Below are the code and all the weights of a small trained network. Each question names an input and a target symbol and asks about switching units off, where a switched-off unit gives its printed mean instead of its output.

import numpy as np


def w(rows, s, z=0):
    codes = np.array(rows[::2]) - 128.0
    scale = np.full(codes.shape[1], s)
    scale[-1] = z or s
    return codes * scale


def norm(h):
    return h / np.sqrt((h * h).mean(-1, keepdims=True) + 1e-5)


def f(y):
    return y / 2 * (1 + np.tanh(0.7978845608 * (y + 0.044715 * y**3)))


def softmax(a):
    e = np.exp(a - a.max(-1, keepdims=True))
    return e / e.sum(-1, keepdims=True)


def log_softmax(a):
    a = a - a.max(-1, keepdims=True)
    return a - np.log(np.exp(a).sum(-1, keepdims=True))


def net(x, mask):
    ids = ['ΞΦΨΩβγδζθπτ'.index(c) for c in x.split()]
    T = len(ids)
    res = E[ids] + P[:T]
    r = norm(res)
    for j in range(3):
        rows = slice(4 * j, 4 * j + 4)
        q, k, v = (r @ M[0][rows].T for M in (Q, K, V))
        z = softmax(np.where(np.tri(T) > 0, q @ k.T / 4**0.5, -1e9)) @ v
        o = O[0][rows]
        res = res + np.where(mask[j], z, o[:, -1]) @ o[:, :-1]
    y = f(norm(res) @ A[0][:, :-1].T + A[0][:, -1])
    res = res + np.where(mask[3:27], y, B[0][:, -1]) @ B[0][:, :-1]
    return log_softmax(norm(res)[-1] @ U[:, :-1].T + U[:, -1])


Q, K, V, O, A, B = {}, {}, {}, {}, {}, {}
E = w([
[186,140,166,225,92,44,51,146,153],'Ξ',
[119,234,152,167,218,124,90,58,67],'Φ',
[207,118,180,221,161,121,67,60,108],'Ψ',
[162,209,52,107,71,217,36,143,218],'Ω',
[126,198,159,62,142,58,7,78,131],'β',
[169,50,230,145,123,117,87,199,99],'γ',
[140,245,177,175,117,47,141,69,128],'δ',
[77,63,123,183,161,98,34,82,68],'ζ',
[109,94,135,140,71,95,147,3,127],'θ',
[79,103,134,204,193,128,176,63,165],'π',
[74,126,118,232,115,121,188,128,74],'τ',
],0.0042)
P = w([
[153,56,118,172,185,48,217,76,78],'0',
[150,98,108,186,157,73,157,69,77],'1',
[137,108,100,178,147,79,130,82,96],'2',
[137,127,105,173,137,94,111,90,115],'3',
[140,134,109,167,128,109,93,95,130],'4',
[133,145,113,156,117,123,86,98,135],'5',
[136,153,119,152,109,138,76,106,148],'6',
[136,158,123,145,97,152,63,111,151],'7',
[131,169,131,143,88,166,57,114,159],'8',
[131,176,143,136,77,180,45,122,173],'9',
[130,187,156,130,60,206,35,131,187],'10',
[115,196,172,118,59,219,23,141,194],'11',
[112,210,201,112,50,236,3,151,214],'12',
],0.0035)
Q[0] = w([
[166,28,178,60,206,109,144,205,96],'H1',
[155,166,186,197,118,149,114,126,106],'H1',
[123,178,183,43,131,108,188,232,121],'H1',
[97,164,181,131,148,109,164,67,94],'H1',
[124,130,145,118,115,138,119,148,115],'H2',
[132,149,112,162,131,125,109,112,139],'H2',
[158,118,79,116,149,103,142,140,119],'H2',
[129,123,161,117,139,136,138,153,122],'H2',
[93,95,220,117,92,107,87,121,101],'H3',
[34,166,142,253,131,121,88,54,164],'H3',
[133,247,205,137,135,132,140,140,114],'H3',
[94,98,161,113,84,66,216,177,111],'H3',
],0.019)
K[0] = w([
[20,112,226,187,115,149,105,102,140],'H1',
[141,185,99,162,88,184,132,100,163],'H1',
[112,154,242,83,108,123,165,150,109],'H1',
[101,182,133,106,169,120,173,104,91],'H1',
[129,125,136,108,134,132,126,136,146],'H2',
[95,137,150,147,111,131,104,116,135],'H2',
[129,105,133,115,154,88,157,127,111],'H2',
[152,128,107,98,131,115,126,142,112],'H2',
[159,132,137,95,29,118,84,162,108],'H3',
[106,157,65,157,80,232,99,116,193],'H3',
[177,250,125,121,119,130,137,158,169],'H3',
[88,166,178,152,80,77,191,125,108],'H3',
],0.019)
V[0] = w([
[166,152,121,132,87,116,132,180,86],'H1',
[88,154,90,133,99,136,171,97,88],'H1',
[170,106,127,81,103,63,135,89,105],'H1',
[163,108,112,165,158,111,151,144,121],'H1',
[179,156,103,148,174,146,99,191,100],'H2',
[116,108,183,102,83,90,81,132,10],'H2',
[166,105,46,47,126,117,96,113,156],'H2',
[124,115,8,170,80,191,139,157,66],'H2',
[118,35,105,101,87,172,137,114,159],'H3',
[118,144,108,146,198,186,147,171,133],'H3',
[65,124,148,180,111,186,129,129,132],'H3',
[94,97,122,108,197,136,73,73,128],'H3',
],0.012)
O[0] = w([
[120,123,75,113,129,108,117,152,127,74],'H1',
[107,154,125,82,119,163,133,113,128,125],'H1',
[79,152,192,120,131,113,95,118,159,133],'H1',
[107,113,179,126,144,119,139,151,200,175],'H1',
[161,105,163,94,157,153,153,195,169,2],'H2',
[166,138,81,129,65,193,151,151,2,179],'H2',
[128,151,220,32,158,116,73,126,129,8],'H2',
[40,153,186,125,90,224,116,170,217,129],'H2',
[141,68,57,133,106,134,145,130,99,96],'H3',
[144,155,81,141,185,125,126,129,74,9],'H3',
[93,91,160,159,154,90,194,107,105,177],'H3',
[106,112,142,108,167,172,89,106,152,214],'H3',
],0.0063,0.0042)
A[0] = w([
[69,97,149,131,114,148,111,108,117,118],'N1',
[188,121,156,55,123,182,150,187,56,98],'N2',
[158,255,170,82,103,102,208,115,175,9],'N3',
[155,106,90,73,108,97,147,142,61,84],'N4',
[89,73,85,141,144,96,146,151,86,115],'N5',
[95,116,174,144,108,135,182,165,122,24],'N6',
[175,135,208,147,132,153,111,109,158,41],'N7',
[193,107,98,22,150,91,111,129,113,88],'N8',
[54,175,164,124,134,100,193,183,108,33],'N9',
[133,147,179,21,145,93,37,165,165,62],'N10',
[116,99,52,92,181,82,78,130,150,91],'N11',
[201,113,114,97,170,163,134,188,126,128],'N12',
[115,151,95,36,120,126,56,158,203,118],'N13',
[110,142,172,162,87,89,178,120,90,65],'N14',
[107,93,171,75,181,133,144,216,181,96],'N15',
[101,143,205,73,119,143,100,140,177,81],'N16',
[73,120,133,110,209,123,161,91,141,12],'N17',
[136,186,188,148,101,60,59,247,149,1],'N18',
[173,115,125,69,160,130,174,150,202,148],'N19',
[178,112,86,84,145,106,196,178,93,96],'N20',
[85,235,187,120,217,132,103,194,117,70],'N21',
[101,74,174,33,39,104,150,79,185,55],'N22',
[125,58,162,71,109,123,133,209,109,124],'N23',
[68,46,161,120,154,138,69,160,82,10],'N24',
],0.01,0.0045)
B[0] = w([
[181,133,115,98,173,93,160,159,136,230],'N1',
[116,101,205,171,57,134,118,172,143,128],'N2',
[42,136,129,173,121,70,208,60,89,131],'N3',
[105,127,143,75,164,125,112,124,54,157],'N4',
[143,158,143,124,97,160,121,144,179,164],'N5',
[161,156,117,93,168,66,72,98,95,135],'N6',
[183,105,172,197,83,133,66,70,160,195],'N7',
[105,165,53,182,76,112,179,106,147,131],'N8',
[144,213,154,99,152,65,62,152,153,130],'N9',
[130,108,211,50,206,82,68,94,32,184],'N10',
[167,90,198,159,115,140,114,107,158,129],'N11',
[79,151,128,113,173,115,113,154,170,135],'N12',
[129,147,42,171,87,172,170,146,121,170],'N13',
[116,106,133,113,147,149,116,167,153,206],'N14',
[116,111,138,172,117,99,180,219,244,152],'N15',
[126,172,41,192,111,199,41,110,34,182],'N16',
[102,117,97,86,191,194,105,113,101,121],'N17',
[61,63,69,111,146,82,81,155,91,154],'N18',
[122,82,101,202,176,180,148,67,182,125],'N19',
[124,74,137,155,178,111,163,118,165,136],'N20',
[164,176,173,102,130,175,237,136,128,173],'N21',
[134,101,129,5,50,98,182,114,194,253],'N22',
[144,162,138,145,81,165,150,171,66,121],'N23',
[190,99,80,180,153,63,199,136,71,118],'N24',
],0.017,0.004)
U = w([
[54,22,92,152,135,64,62,182,135,56],'Ξ',
[166,218,214,133,147,189,229,96,126,1],'Φ',
[198,95,191,200,97,140,67,65,196,75],'Ψ',
[115,177,34,197,57,183,156,160,174,135],'Ω',
[155,163,115,71,106,125,67,80,18,107],'β',
[103,78,210,136,110,177,139,234,74,140],'γ',
[17,146,160,187,117,56,189,76,118,77],'δ',
[214,82,84,166,188,57,200,135,107,117],'ζ',
[130,92,132,27,84,100,171,110,199,250],'θ',
[73,75,121,120,254,194,132,90,184,169],'π',
[124,216,143,116,193,63,82,200,177,183],'τ',
],0.0074,0.002)

Each question gives the input, a string of symbols that net reads in full, and the target symbol t.
The units are the heads (4 rows each of Q, K, V and O) and the neurons (one row each of A and B). Each row of codes is followed by its name. A weight is (code - 128) times the scale printed after its matrix; where a second scale follows, it is the last column's (O, A, B and U).
mask holds one flag per unit, heads first, then neurons. A switched-off unit (its flag False) gives its mean, the last column of its rows in O or B, instead of its output. The means were averaged over made-up inputs and are rounded, as every weight is.
A unit's drop is (log p(t) with every unit on - log p(t) with that unit switched off) / (log p(t) with every unit on - log p(t) with every unit switched off).
The circuit of an input: a set's keep is (log p(t) with only the set's units on - log p(t) with every unit switched off) / (log p(t) with every unit on - log p(t) with every unit switched off). Starting from the 12 units with the biggest drops (on a tie, the unit counted first), units are removed one at a time, each time the one whose removal leaves the highest keep (on an exact tie, the one counted first), for as long as the keep stays at least 0.8.
units of the circuit, in order: the units of the circuit, biggest drop first
most important unit: the unit with the biggest drop
k most important neurons: the k neurons with the biggest drops, biggest first
drop of u: that unit's drop, to one decimal
input θ τ θ Ψ τ Ψ Φ θ Ψ Φ Ξ, target Ξ: most important unit -> N18
input Ω θ ζ β τ γ, target Ω: 3 most important neurons -> N13, N16, N15
input π θ π θ π Ω θ, target Ψ: 2 most important neurons -> N22, N11
input Ξ θ θ θ θ Φ Φ π Ω, target Ψ: units of the circuit, in order -> H2, N11, H1
input θ Ψ Φ Ω γ Ψ θ ζ, target β: 3 most important neurons -> N4, N14, N22
input Ψ Ω θ Ξ, target β: 2 most important neurons -> N4, N22
input Ψ Ξ τ τ β θ θ τ θ Φ β Ω π, target Ψ: units of the circuit, in order -> H2, H1, N11
input θ Φ Ψ θ θ θ Ψ Ψ Ω δ, target ζ: units of the circuit, in order -> H1, H3, N20
input ζ γ δ Φ Ψ Φ Ω γ, target Ξ: units of the circuit, in order -> H2, N18, N15, N16
input θ τ Ψ Ψ β Ψ Ω Ψ θ θ γ, target β: 2 most important neurons -> N10, N16
input θ θ Ξ δ Ω Ψ, target ζ: 4 most important neurons -> N20, N22, N7, N14
input Ψ Ψ Ψ Ω Ψ, target π: 2 most important neurons -> N20, N12
input τ δ ζ Ξ θ θ τ γ ζ θ π, target π: units of the circuit, in order -> N17, H3
input Ψ τ ζ θ θ Ω θ τ θ ζ θ Ξ, target β: units of the circuit, in order -> H1, H3, N4
input Ω Φ Ψ Ψ θ ζ θ θ β Ψ γ, target Ξ: units of the circuit, in order -> N18
input Ω Ω θ Φ Ψ θ γ θ Ξ Ω θ δ, target β: units of the circuit, in order -> H2, N16
input Φ θ θ δ θ Ω θ Ψ, target β: units of the circuit, in order -> H1, N4, H3
input π τ ζ θ Ψ θ Ω Ψ Ξ θ, target β: 2 most important neurons -> N4, N22
input γ θ Φ, target Φ: units of the circuit, in order -> H3, N21
input θ π Ω β Ψ Ψ, target δ: most important unit -> H2
input Ψ Ξ Ω, target π: 2 most important neurons -> N20, N12
input θ θ γ Ψ Ω τ γ γ δ τ, target Ω: 2 most important neurons -> N22, N7
input δ θ γ Ψ Ψ ζ θ θ θ τ Φ γ, target γ: 2 most important neurons -> N2, N4
input γ Ψ Ω θ τ θ θ τ Ψ π, target Ω: 2 most important neurons -> N10, N7
input θ β Ξ θ Ω, target β: 2 most important neurons -> N4, N22
input τ Ψ Ψ Ω, target π: drop of H3 -> 0.2
